Below are the code and all the weights of a small trained network. Each question names an input and a class and asks about switching units off, where a switched-off unit gives its printed mean instead of its output.

import numpy as np


def w(rows, s, z=0):
    codes = np.array(rows[::2]) - 128.0
    scale = np.full(codes.shape[1], s)
    scale[-1] = z or s
    return codes * scale


def f(y):
    return y / 2 * (1 + np.tanh(0.7978845608 * (y + 0.044715 * y**3)))


def log_softmax(a):
    a = a - a.max(-1, keepdims=True)
    return a - np.log(np.exp(a).sum(-1, keepdims=True))


def net(x, mask):
    res = np.array(x, float).reshape(1, 7) / 4 @ E
    y = f(res @ A[0][:, :-1].T + A[0][:, -1])
    res = res + np.where(mask, y, B[0][:, -1]) @ B[0][:, :-1]
    return log_softmax(res[-1] @ U[:, :-1].T + U[:, -1])


A, B = {}, {}
E = w([
[115,61,65,162,65,110,190,91],'x0',
[74,95,80,88,150,161,141,11],'x1',
[192,134,117,142,157,171,107,92],'x2',
[123,134,192,118,94,126,138,153],'x3',
[169,80,118,110,104,197,77,96],'x4',
[185,96,121,56,89,140,203,157],'x5',
[143,155,125,185,226,175,194,142],'x6',
],0.012)
A[0] = w([
[42,84,57,153,90,80,157,95,193],'n1',
[154,200,239,94,254,186,64,137,182],'n2',
[218,141,41,146,125,114,45,82,224],'n3',
[130,114,40,46,129,183,123,24,144],'n4',
[231,85,200,75,74,123,222,212,135],'n5',
[58,175,107,119,174,26,180,167,169],'n6',
[171,90,174,157,133,139,175,195,4],'n7',
],0.0092,0.0047)
B[0] = w([
[150,62,183,84,199,99,92,150,220],'n1',
[191,130,197,196,84,172,61,212,254],'n2',
[173,38,169,190,193,117,67,141,200],'n3',
[78,33,160,41,151,80,100,122,222],'n4',
[228,183,106,156,87,79,64,254,229],'n5',
[171,67,177,155,162,254,69,181,210],'n6',
[130,197,51,221,157,27,150,52,159],'n7',
],0.0091,0.015)
U = w([
[196,108,125,186,164,211,182,167,89],'0',
[174,202,44,155,82,69,216,155,3],'1',
[168,126,78,84,107,101,207,148,44],'2',
[182,125,137,161,113,116,77,214,211],'3',
[114,72,118,52,141,117,145,71,161],'4',
[109,167,121,143,44,148,250,123,48],'5',
[46,166,181,117,30,106,103,138,141],'6',
],0.011,0.005)

Each question gives the input, the list of numbers given to net, and the class t.
The units are the neurons (one row each of A and B). Each row of codes is followed by its name. A weight is (code - 128) times the scale printed after its matrix; where a second scale follows, it is the last column's (A, B and U).
mask holds one flag per neuron, in row order. A switched-off neuron (its flag False) gives its mean, the last column of its row in B, instead of its output. The means were averaged over made-up inputs and are rounded, as every weight is.
A unit's drop is (log p(t) with every unit on - log p(t) with that unit switched off) / (log p(t) with every unit on - log p(t) with every unit switched off).
The circuit of an input: a set's keep is (log p(t) with only the set's units on - log p(t) with every unit switched off) / (log p(t) with every unit on - log p(t) with every unit switched off). Starting from all 7 units, units are removed one at a time, each time the one whose removal leaves the highest keep (on an exact tie, the one counted first), for as long as the keep stays at least 0.8.
circuit, biggest first: the units of the circuit, biggest drop first
unit that matters most: the unit with the biggest drop
top k neurons: the k neurons with the biggest drops, biggest first
drop of u: that unit's drop, to one decimal
input [-2,5,-6,-3,-3,1,-1], class 4: unit that matters most => n2
input [3,-6,-6,2,-3,-4,7], class 0: circuit, biggest first => (n6, n5, n4)
input [-5,6,-1,5,-7,-3,6], class 0: top 3 neurons => (n5, n6, n4)
input [-6,1,-4,7,1,-5,-6], class 6: circuit, biggest first => (n5, n3)
input [-3,5,-2,5,-4,-3,3], class 0: circuit, biggest first => (n5, n4)
input [3,-5,6,6,6,-5,5], class 0: top 2 neurons => (n5, n4)
input [-1,6,-4,2,-8,5,4], class 0: circuit, biggest first => (n6, n2)
input [1,1,0,-8,-7,-1,-6], class 4: circuit, biggest first => (n2, n5)
input [-4,5,8,-6,0,7,2], class 4: top 2 neurons => (n4, n5)
input [-6,6,-7,-5,-2,-1,5], class 0: top 2 neurons => (n5, n6)
input [3,6,2,-2,-6,-3,5], class 4: top 2 neurons => (n2, n5)
input [6,0,1,3,-3,1,6], class 0: drop of n2 => 0.2
input [-6,2,-5,-8,-1,1,8], class 0: drop of n1 => 0.1
input [6,2,-1,-3,3,-1,-3], class 4: drop of n1 => 0.0
input [6,3,-2,3,-8,2,7], class 0: circuit, biggest first => (n6)
input [4,-5,8,1,0,8,5], class 1: drop of n7 => 0.3
